Here is a tiny trained network, its code and every weight. The questions are about switching its units off for an input and a class, where a switched-off unit gives its printed mean instead of its output.

import numpy as np


def w(rows, s, z=0):
    codes = np.array(rows[::2]) - 128.0
    scale = np.full(codes.shape[1], s)
    scale[-1] = z or s
    return codes * scale


def norm(h):
    return h / np.sqrt((h * h).mean(-1, keepdims=True) + 1e-5)


def f(y):
    return np.maximum(y, 0)


def log_softmax(a):
    a = a - a.max(-1, keepdims=True)
    return a - np.log(np.exp(a).sum(-1, keepdims=True))


def net(x, mask):
    res = np.array(x, float).reshape(1, 5) / 4 @ E
    u = 0
    for l in range(4):
        y = f(norm(res) @ A[l][:, :-1].T + A[l][:, -1])
        res = res + np.where(mask[u : u + 5], y, B[l][:, -1]) @ B[l][:, :-1]
        u += 5
    return log_softmax(norm(res)[-1] @ U[:, :-1].T + U[:, -1])


A, B = {}, {}
E = w([
[118,168,153,153,76,184,5,127],'x0',
[114,104,73,86,95,152,168,121],'x1',
[203,139,90,155,137,119,126,115],'x2',
[121,164,107,147,124,150,125,142],'x3',
[149,101,168,132,198,153,92,144],'x4',
],0.0027)
A[0] = w([
[212,200,88,140,58,195,106,53,74],'L0N0',
[91,88,182,53,169,219,33,136,54],'L0N1',
[199,192,132,222,159,155,77,52,122],'L0N2',
[88,101,71,42,2,88,196,237,86],'L0N3',
[71,231,147,208,106,143,44,162,1],'L0N4',
],0.0021)
B[0] = w([
[129,5,148,150,106,2,76,184,227],'L0N0',
[226,110,98,32,90,188,105,237,219],'L0N1',
[153,49,58,81,86,141,57,106,251],'L0N2',
[47,133,83,160,154,177,104,29,233],'L0N3',
[126,224,254,186,93,195,57,41,224],'L0N4',
],0.0025,0.0015)
A[1] = w([
[163,108,184,163,177,86,120,142,129],'L1N0',
[97,91,200,127,196,81,135,100,2],'L1N1',
[155,122,108,110,186,98,253,146,62],'L1N2',
[155,180,124,148,60,88,144,126,81],'L1N3',
[106,158,192,154,103,151,85,138,49],'L1N4',
],0.0039,0.0014)
B[1] = w([
[15,106,90,94,93,115,148,75,194],'L1N0',
[80,117,178,178,128,3,85,143,175],'L1N1',
[175,191,128,210,139,168,119,119,254],'L1N2',
[143,58,102,98,141,122,83,186,180],'L1N3',
[179,233,153,147,113,168,154,113,217],'L1N4',
],0.0039,0.0026)
A[2] = w([
[119,87,231,8,130,185,171,208,6],'L2N0',
[1,117,67,73,59,150,253,65,21],'L2N1',
[93,93,213,142,172,23,169,156,43],'L2N2',
[154,84,150,45,196,183,84,182,72],'L2N3',
[97,87,243,112,51,167,83,168,159],'L2N4',
],0.0028,0.0017)
B[2] = w([
[67,123,157,68,122,122,231,185,155],'L2N0',
[60,74,91,81,84,207,74,2,196],'L2N1',
[90,90,211,191,146,49,119,79,185],'L2N2',
[77,59,132,128,138,165,126,216,170],'L2N3',
[114,180,107,106,153,161,219,162,252],'L2N4',
],0.0053,0.0024)
A[3] = w([
[183,167,101,122,150,131,213,129,7],'L3N0',
[195,110,98,102,66,37,93,121,29],'L3N1',
[131,128,120,109,85,166,114,156,108],'L3N2',
[101,100,142,138,153,62,126,121,13],'L3N3',
[139,254,179,127,96,160,104,127,14],'L3N4',
],0.0048,0.0016)
B[3] = w([
[178,217,75,188,177,221,206,182,163],'L3N0',
[96,140,101,103,46,36,151,219,172],'L3N1',
[161,129,200,175,211,32,108,77,197],'L3N2',
[118,108,192,167,164,76,128,76,167],'L3N3',
[189,253,192,42,138,143,43,65,252],'L3N4',
],0.0042,0.0033)
U = w([
[174,26,105,119,172,179,59,182,88],'0',
[174,245,183,81,110,176,54,99,174],'1',
[139,111,113,116,89,117,174,128,3],'2',
[67,106,164,55,150,192,211,221,109],'3',
[48,79,47,80,52,201,156,2,162],'4',
[86,88,202,181,182,13,184,77,160],'5',
[200,174,42,185,180,175,253,127,148],'6',
[164,104,45,117,18,19,100,185,132],'7',
],0.0086,0.0051)

Each question gives the input, the list of numbers given to net, and the class t.
The units are the neurons (one row each of A and B). Each row of codes is followed by its name. A weight is (code - 128) times the scale printed after its matrix; where a second scale follows, it is the last column's (A, B and U).
mask holds one flag per neuron, layer by layer. A switched-off neuron (its flag False) gives its mean, the last column of its row in B, instead of its output. The means were averaged over made-up inputs and are rounded, as every weight is.
A unit's drop is (log p(t) with every unit on - log p(t) with that unit switched off) / (log p(t) with every unit on - log p(t) with every unit switched off).
The circuit of an input: a set's keep is (log p(t) with only the set's units on - log p(t) with every unit switched off) / (log p(t) with every unit on - log p(t) with every unit switched off). Starting from the 12 units with the biggest drops (on a tie, the unit counted first), units are removed one at a time, each time the one whose removal leaves the highest keep (on an exact tie, the one counted first), for as long as the keep stays at least 0.8.
units of the circuit, in order: the units of the circuit, biggest drop first
most important unit: the unit with the biggest drop
top k neurons: the k neurons with the biggest drops, biggest first
k most important neurons of layer l: the k neurons of layer l with the biggest drops, biggest first
drop of u: that unit's drop, to one decimal
input [1,-6,6,-8,5], class 5: units of the circuit, in order -> (L1N0, L3N4)
input [0,2,5,-5,8], class 0: most important unit -> L2N4
input [0,-6,7,6,5], class 0: units of the circuit, in order -> (L0N2, L3N4, L1N4, L1N2)
input [0,-7,6,6,6], class 0: top 3 neurons -> (L0N2, L1N2, L3N4)
input [3,8,-5,4,4], class 3: top 3 neurons -> (L0N1, L1N0, L2N0)
input [5,6,-7,-3,1], class 3: units of the circuit, in order -> (L0N1, L2N0, L2N4)
input [-1,1,3,7,4], class 0: top 2 neurons -> (L0N2, L2N4)
input [3,8,-6,-1,3], class 3: 2 most important neurons of layer 0 -> (L0N1, L0N2)
input [3,0,3,7,-8], class 7: top 4 neurons -> (L0N0, L1N3, L3N1, L1N2)
input [0,5,4,3,4], class 0: top 3 neurons -> (L2N4, L1N4, L2N3)
input [4,-6,6,-7,-3], class 7: top 2 neurons -> (L3N1, L0N2)
input [-7,7,5,7,-7], class 4: top 2 neurons -> (L2N1, L0N3)
input [1,0,-6,1,-2], class 4: top 3 neurons -> (L1N2, L2N1, L0N3)
input [-2,5,-1,7,5], class 6: most important unit -> L1N2
input [4,5,6,-6,3], class 7: top 2 neurons -> (L3N1, L0N0)
input [7,5,2,-8,7], class 3: 3 most important neurons of layer 2 -> (L2N3, L2N4, L2N0)
input [0,-1,5,-2,5], class 0: 2 most important neurons of layer 0 -> (L0N2, L0N0)
input [0,6,2,6,8], class 0: 2 most important neurons of layer 2 -> (L2N4, L2N3)
input [-4,3,-7,8,0], class 4: drop of L2N1 -> 0.2
input [4,2,5,1,6], class 0: most important unit -> L3N4
input [-1,0,2,3,-6], class 4: drop of L0N1 -> 0.1
input [-3,0,-8,5,-1], class 4: drop of L2N1 -> 0.5
